Below are the code and all the weights of a small trained network. Each question names an input and a class and asks about switching units off, where a switched-off unit gives its printed mean instead of its output.

import numpy as np


def w(rows, s, z=0):
    codes = np.array(rows[::2]) - 128.0
    scale = np.full(codes.shape[1], s)
    scale[-1] = z or s
    return codes * scale


def norm(h):
    return h / np.sqrt((h * h).mean(-1, keepdims=True) + 1e-5)


def f(y):
    return np.maximum(y, 0)


def log_softmax(a):
    a = a - a.max(-1, keepdims=True)
    return a - np.log(np.exp(a).sum(-1, keepdims=True))


def net(x, mask):
    res = np.array(x, float).reshape(1, 4) / 4 @ E
    u = 0
    for l in range(4):
        y = f(norm(res) @ A[l][:, :-1].T + A[l][:, -1])
        res = res + np.where(mask[u : u + 5], y, B[l][:, -1]) @ B[l][:, :-1]
        u += 5
    return log_softmax(norm(res)[-1] @ U[:, :-1].T + U[:, -1])


A, B = {}, {}
E = w([
[150,206,156,139,165,110,95,150,126,84,115],'x0',
[66,117,103,146,198,97,177,186,188,111,183],'x1',
[127,172,89,163,104,109,140,68,254,101,91],'x2',
[166,114,145,39,203,230,104,97,177,118,119],'x3',
],0.009)
A[0] = w([
[100,2,109,109,131,104,142,43,156,177,113,2],'0.n1',
[60,130,102,152,73,60,72,161,111,145,116,95],'0.n2',
[119,177,90,60,13,144,36,16,82,142,107,54],'0.n3',
[49,58,99,89,58,129,162,109,145,181,110,18],'0.n4',
[74,162,62,159,209,113,171,60,131,99,81,132],'0.n5',
],0.0063,0.0051)
B[0] = w([
[221,98,163,134,83,112,131,142,163,145,241,172],'0.n1',
[138,41,234,38,143,94,180,143,219,153,54,217],'0.n2',
[94,197,139,180,129,180,151,141,125,201,108,254],'0.n3',
[145,180,11,130,2,185,63,232,131,15,140,173],'0.n4',
[127,96,168,147,94,198,123,101,67,92,135,218],'0.n5',
],0.009,0.0049)
A[1] = w([
[75,119,92,138,164,104,148,138,164,93,185,84],'1.n1',
[102,131,160,122,152,181,118,138,124,140,145,126],'1.n2',
[92,158,106,159,69,11,144,117,120,131,145,30],'1.n3',
[131,139,69,161,112,90,171,90,175,119,107,94],'1.n4',
[152,217,164,131,157,90,110,156,130,79,105,1],'1.n5',
],0.012,0.004)
B[1] = w([
[146,254,89,166,133,219,173,127,85,215,79,254],'1.n1',
[76,97,121,138,107,37,141,140,196,112,113,234],'1.n2',
[229,56,157,22,171,107,126,152,143,183,41,246],'1.n3',
[127,223,175,54,83,23,102,75,13,77,174,235],'1.n4',
[193,100,55,89,24,187,129,224,139,109,217,204],'1.n5',
],0.0087,0.0053)
A[2] = w([
[47,87,114,83,177,105,124,182,5,142,192,45],'2.n1',
[54,155,187,115,50,80,188,159,170,74,45,250],'2.n2',
[121,206,147,111,130,114,106,28,198,36,150,80],'2.n3',
[146,120,97,36,215,187,96,84,254,110,117,45],'2.n4',
[110,135,243,179,73,102,124,103,209,107,234,171],'2.n5',
],0.0072,0.0023)
B[2] = w([
[126,255,84,117,83,27,60,22,102,60,159,187],'2.n1',
[83,57,138,172,217,182,137,117,99,108,195,254],'2.n2',
[108,169,115,107,74,20,66,115,31,122,141,200],'2.n3',
[171,25,235,107,135,112,230,165,103,134,101,207],'2.n4',
[107,103,52,156,246,84,59,158,118,81,152,167],'2.n5',
],0.0098,0.0069)
A[3] = w([
[4,66,47,191,148,131,99,175,229,94,148,103],'3.n1',
[146,227,86,161,150,213,174,121,94,189,55,180],'3.n2',
[190,107,20,103,15,174,136,186,154,143,213,35],'3.n3',
[21,234,67,111,237,148,219,150,195,155,117,3],'3.n4',
[165,203,113,204,123,102,83,186,118,240,1,201],'3.n5',
],0.0069,0.0011)
B[3] = w([
[67,23,101,172,176,104,126,95,109,72,162,152],'3.n1',
[81,141,150,189,49,164,114,45,100,185,186,247],'3.n2',
[193,119,99,95,173,199,154,169,226,1,226,255],'3.n3',
[72,72,158,201,51,194,95,79,154,186,124,215],'3.n4',
[105,123,138,160,158,205,171,102,204,143,90,245],'3.n5',
],0.0097,0.0046)
U = w([
[163,26,219,69,173,77,208,177,110,158,49,167],'0',
[199,135,70,101,51,188,141,206,130,44,228,169],'1',
[86,206,170,217,85,225,157,70,88,209,138,148],'2',
[101,230,99,117,128,3,60,53,20,73,160,157],'3',
[76,50,75,224,199,142,95,126,123,75,161,137],'4',
[82,166,63,119,170,111,91,133,163,110,48,44],'5',
[113,173,71,150,179,72,55,133,219,132,37,11],'6',
[125,169,59,180,186,88,53,146,184,124,25,2],'7',
],0.012,0.0063)

Each question gives the input, the list of numbers given to net, and the class t.
The units are the neurons (one row each of A and B). Each row of codes is followed by its name. A weight is (code - 128) times the scale printed after its matrix; where a second scale follows, it is the last column's (A, B and U).
mask holds one flag per neuron, layer by layer. A switched-off neuron (its flag False) gives its mean, the last column of its row in B, instead of its output. The means were averaged over made-up inputs and are rounded, as every weight is.
A unit's drop is (log p(t) with every unit on - log p(t) with that unit switched off) / (log p(t) with every unit on - log p(t) with every unit switched off).
The circuit of an input: a set's keep is (log p(t) with only the set's units on - log p(t) with every unit switched off) / (log p(t) with every unit on - log p(t) with every unit switched off). Starting from the 12 units with the biggest drops (on a tie, the unit counted first), units are removed one at a time, each time the one whose removal leaves the highest keep (on an exact tie, the one counted first), for as long as the keep stays at least 0.8.
circuit, biggest first: the units of the circuit, biggest drop first
most important unit: the unit with the biggest drop
k most important neurons: the k neurons with the biggest drops, biggest first
top k neurons in layer l: the k neurons of layer l with the biggest drops, biggest first
drop when u is switched off: that unit's drop, to one decimal
input [0,5,4,-1], class 2: circuit, biggest first : 1.n1
input [-6,6,5,0], class 1: 2 most important neurons : 0.n4; 0.n1
input [-6,8,3,8], class 0: 2 most important neurons : 2.n4; 0.n3
input [-5,8,3,-7], class 2: 4 most important neurons : 1.n1; 2.n4; 1.n2; 3.n4
input [-5,7,7,-4], class 2: 3 most important neurons : 1.n1; 1.n3; 2.n1
input [-3,-1,-5,-4], class 3: 4 most important neurons : 2.n1; 1.n5; 2.n4; 1.n2
input [4,-4,-1,2], class 1: 3 most important neurons : 1.n5; 0.n2; 0.n5
input [-5,-1,2,-6], class 0: 2 most important neurons : 1.n3; 0.n2
input [-8,-2,-8,7], class 1: circuit, biggest first : 0.n2; 2.n2; 3.n3
input [-8,6,0,-6], class 1: 2 most important neurons : 0.n4; 3.n3
input [-7,8,-5,3], class 2: 3 most important neurons : 1.n1; 3.n4; 1.n5
input [3,-5,2,6], class 0: 3 most important neurons : 2.n4; 1.n1; 1.n4
input [4,8,-3,5], class 2: 2 most important neurons : 1.n1; 0.n2
input [-4,2,-5,-3], class 3: circuit, biggest first : 2.n1
input [-4,-3,7,5], class 3: 2 most important neurons : 2.n3; 1.n3
input [-7,-5,-8,-4], class 3: 3 most important neurons : 2.n1; 1.n5; 1.n1
input [4,-6,-8,-8], class 0: top 2 neurons in layer 0 : 0.n2; 0.n5
input [7,-1,7,-5], class 1: top 2 neurons in layer 1 : 1.n5; 1.n3
input [-2,-1,-1,-3], class 4: top 2 neurons in layer 2 : 2.n2; 2.n4
input [2,5,-4,0], class 2: most important unit : 1.n1
input [-2,-4,-4,6], class 0: top 2 neurons in layer 1 : 1.n1; 1.n4
input [-7,2,6,-7], class 0: top 3 neurons in layer 1 : 1.n3; 1.n5; 1.n4
input [-4,6,1,-4], class 2: top 2 neurons in layer 1 : 1.n1; 1.n5
input [0,-8,-7,-8], class 0: top 2 neurons in layer 3 : 3.n2; 3.n4
input [6,-3,-8,1], class 3: drop when 2.n1 is switched off : 2.9
